Below is a small trained network, with its code and all its weights. Each question gives an input and a class and asks what happens when units are switched off, that is, made to give their printed mean instead of their output.

import numpy as np


def w(rows, s, z=0):
    codes = np.array(rows[::2]) - 128.0
    scale = np.full(codes.shape[1], s)
    scale[-1] = z or s
    return codes * scale


def norm(h):
    return h / np.sqrt((h * h).mean(-1, keepdims=True) + 1e-5)


def f(y):
    return y / 2 * (1 + np.tanh(0.7978845608 * (y + 0.044715 * y**3)))


def log_softmax(a):
    a = a - a.max(-1, keepdims=True)
    return a - np.log(np.exp(a).sum(-1, keepdims=True))


def net(x, mask):
    res = np.array(x, float).reshape(1, 6) / 4 @ E
    u = 0
    for l in range(3):
        y = f(norm(res) @ A[l][:, :-1].T + A[l][:, -1])
        res = res + np.where(mask[u : u + 12], y, B[l][:, -1]) @ B[l][:, :-1]
        u += 12
    return log_softmax(norm(res)[-1] @ U[:, :-1].T + U[:, -1])


A, B = {}, {}
E = w([
[129,127,129,127],'x0',
[128,128,128,132],'x1',
[9,126,119,204],'x2',
[137,234,1,142],'x3',
[126,128,127,126],'x4',
[127,198,242,106],'x5',
],0.0043)
A[0] = w([
[17,134,130,164,252],'0.n0',
[141,178,130,161,78],'0.n1',
[127,158,49,133,87],'0.n2',
[114,134,125,113,114],'0.n3',
[67,131,132,150,198],'0.n4',
[115,151,209,128,106],'0.n5',
[134,126,173,145,153],'0.n6',
[88,119,98,142,92],'0.n7',
[143,22,120,159,156],'0.n8',
[119,121,134,156,108],'0.n9',
[130,253,138,142,25],'0.n10',
[126,141,75,140,139],'0.n11',
],0.013,0.003)
B[0] = w([
[70,22,169,179,254],'0.n0',
[88,170,57,140,143],'0.n1',
[174,184,200,158,210],'0.n2',
[124,127,134,142,126],'0.n3',
[113,70,158,151,187],'0.n4',
[122,189,213,143,183],'0.n5',
[70,177,163,113,154],'0.n6',
[121,177,54,135,154],'0.n7',
[98,135,6,78,216],'0.n8',
[105,138,124,129,131],'0.n9',
[94,41,9,68,198],'0.n10',
[179,170,139,161,181],'0.n11',
],0.013,0.0067)
A[1] = w([
[195,90,111,200,169],'1.n0',
[115,123,129,172,88],'1.n1',
[20,16,87,199,8],'1.n2',
[162,74,187,233,87],'1.n3',
[110,144,56,203,155],'1.n4',
[131,155,133,133,61],'1.n5',
[92,13,44,26,153],'1.n6',
[158,42,169,137,98],'1.n7',
[117,100,62,1,102],'1.n8',
[169,180,176,109,121],'1.n9',
[57,141,98,207,188],'1.n10',
[67,127,103,215,242],'1.n11',
],0.0089,0.0014)
B[1] = w([
[209,142,173,167,157],'1.n0',
[148,144,153,155,136],'1.n1',
[224,11,47,3,255],'1.n2',
[180,246,211,180,172],'1.n3',
[93,77,198,166,173],'1.n4',
[123,109,122,99,123],'1.n5',
[68,131,32,200,242],'1.n6',
[122,183,105,146,143],'1.n7',
[102,235,217,250,195],'1.n8',
[69,77,61,61,151],'1.n9',
[160,90,159,207,179],'1.n10',
[165,97,177,210,189],'1.n11',
],0.015,0.0075)
A[2] = w([
[86,80,211,44,191],'2.n0',
[139,117,155,128,43],'2.n1',
[246,127,139,102,114],'2.n2',
[200,11,186,71,120],'2.n3',
[138,56,38,80,63],'2.n4',
[53,199,113,78,104],'2.n5',
[90,211,30,100,37],'2.n6',
[113,128,135,131,5],'2.n7',
[173,93,126,211,254],'2.n8',
[103,187,175,141,122],'2.n9',
[42,215,109,153,91],'2.n10',
[147,243,139,68,216],'2.n11',
],0.011,0.00082)
B[2] = w([
[111,69,170,74,187],'2.n0',
[116,129,144,135,129],'2.n1',
[189,152,142,76,200],'2.n2',
[55,252,144,164,244],'2.n3',
[196,51,97,188,208],'2.n4',
[104,139,69,109,174],'2.n5',
[93,222,203,168,205],'2.n6',
[136,123,128,135,120],'2.n7',
[114,127,108,53,254],'2.n8',
[132,101,77,157,159],'2.n9',
[109,224,86,139,212],'2.n10',
[132,96,35,83,201],'2.n11',
],0.02,0.0057)
U = w([
[70,210,76,162,250],'0',
[127,30,73,176,242],'1',
[55,103,112,10,79],'2',
[53,99,248,121,23],'3',
[211,171,95,39,3],'4',
[200,132,201,169,82],'5',
],0.015,0.0018)

Each question gives the input, the list of numbers given to net, and the class t.
The units are the neurons (one row each of A and B). Each row of codes is followed by its name. A weight is (code - 128) times the scale printed after its matrix; where a second scale follows, it is the last column's (A, B and U).
mask holds one flag per neuron, layer by layer. A switched-off neuron (its flag False) gives its mean, the last column of its row in B, instead of its output. The means were averaged over made-up inputs and are rounded, as every weight is.
A unit's drop is (log p(t) with every unit on - log p(t) with that unit switched off) / (log p(t) with every unit on - log p(t) with every unit switched off).
unit that matters most: the unit with the biggest drop
k most important neurons: the k neurons with the biggest drops, biggest first
k most important neurons of layer l: the k neurons of layer l with the biggest drops, biggest first
drop when u is switched off: that unit's drop, to one decimal
input [0,1,-1,-6,-2,2], class 2: 3 most important neurons -> 1.n6, 0.n0, 0.n5
input [8,1,-1,-7,-1,4], class 2: unit that matters most -> 0.n0
input [5,8,4,0,-8,0], class 1: 2 most important neurons -> 0.n0, 0.n2
input [2,8,-4,1,6,-8], class 4: 2 most important neurons -> 0.n10, 0.n2
input [3,-5,4,-3,0,0], class 1: 3 most important neurons -> 0.n2, 0.n8, 1.n2
input [2,4,3,0,5,7], class 3: 3 most important neurons -> 0.n5, 0.n8, 2.n3
input [-3,-2,6,-4,2,0], class 1: 2 most important neurons of layer 0 -> 0.n2, 0.n8
input [-6,-5,1,-3,-4,0], class 1: 3 most important neurons -> 0.n8, 0.n2, 2.n4
input [7,-1,-2,3,-5,0], class 4: 4 most important neurons -> 0.n2, 0.n8, 1.n6, 0.n11
input [7,-1,-3,4,6,0], class 4: 3 most important neurons -> 0.n2, 0.n8, 1.n6
input [-8,-7,-1,-1,8,3], class 2: 4 most important neurons -> 1.n6, 0.n0, 1.n8, 2.n0
input [-6,3,-7,0,2,3], class 2: 3 most important neurons of layer 0 -> 0.n8, 0.n10, 0.n0
input [1,8,2,1,2,7], class 1: 2 most important neurons -> 0.n10, 2.n4
input [-1,1,-8,0,-5,4], class 2: most important neuron of layer 1 -> 1.n6
input [-5,-2,6,-2,3,0], class 1: 2 most important neurons -> 0.n2, 1.n2
input [2,-4,3,-8,6,1], class 3: 4 most important neurons -> 0.n5, 0.n10, 2.n3, 1.n6
input [0,-8,2,-8,0,1], class 3: 3 most important neurons -> 0.n5, 0.n10, 1.n6
input [2,5,-5,-4,4,2], class 2: 2 most important neurons -> 1.n6, 0.n10
input [-2,-2,3,-6,7,7], class 3: drop when 1.n6 is switched off -> 0.1
input [4,5,-8,0,-3,8], class 2: unit that matters most -> 0.n8
input [4,0,-7,-2,-2,-4], class 0: drop when 0.n0 is switched off -> 0.4
input [6,4,2,4,-1,2], class 1: drop when 0.n10 is switched off -> 1.9
input [-2,-5,-4,-3,0,-5], class 0: drop when 1.n8 is switched off -> 0.1
input [0,-6,-3,8,2,-2], class 4: 3 most important neurons of layer 0 -> 0.n2, 0.n0, 0.n8
input [8,0,6,6,7,-1], class 5: 2 most important neurons of layer 0 -> 0.n2, 0.n8
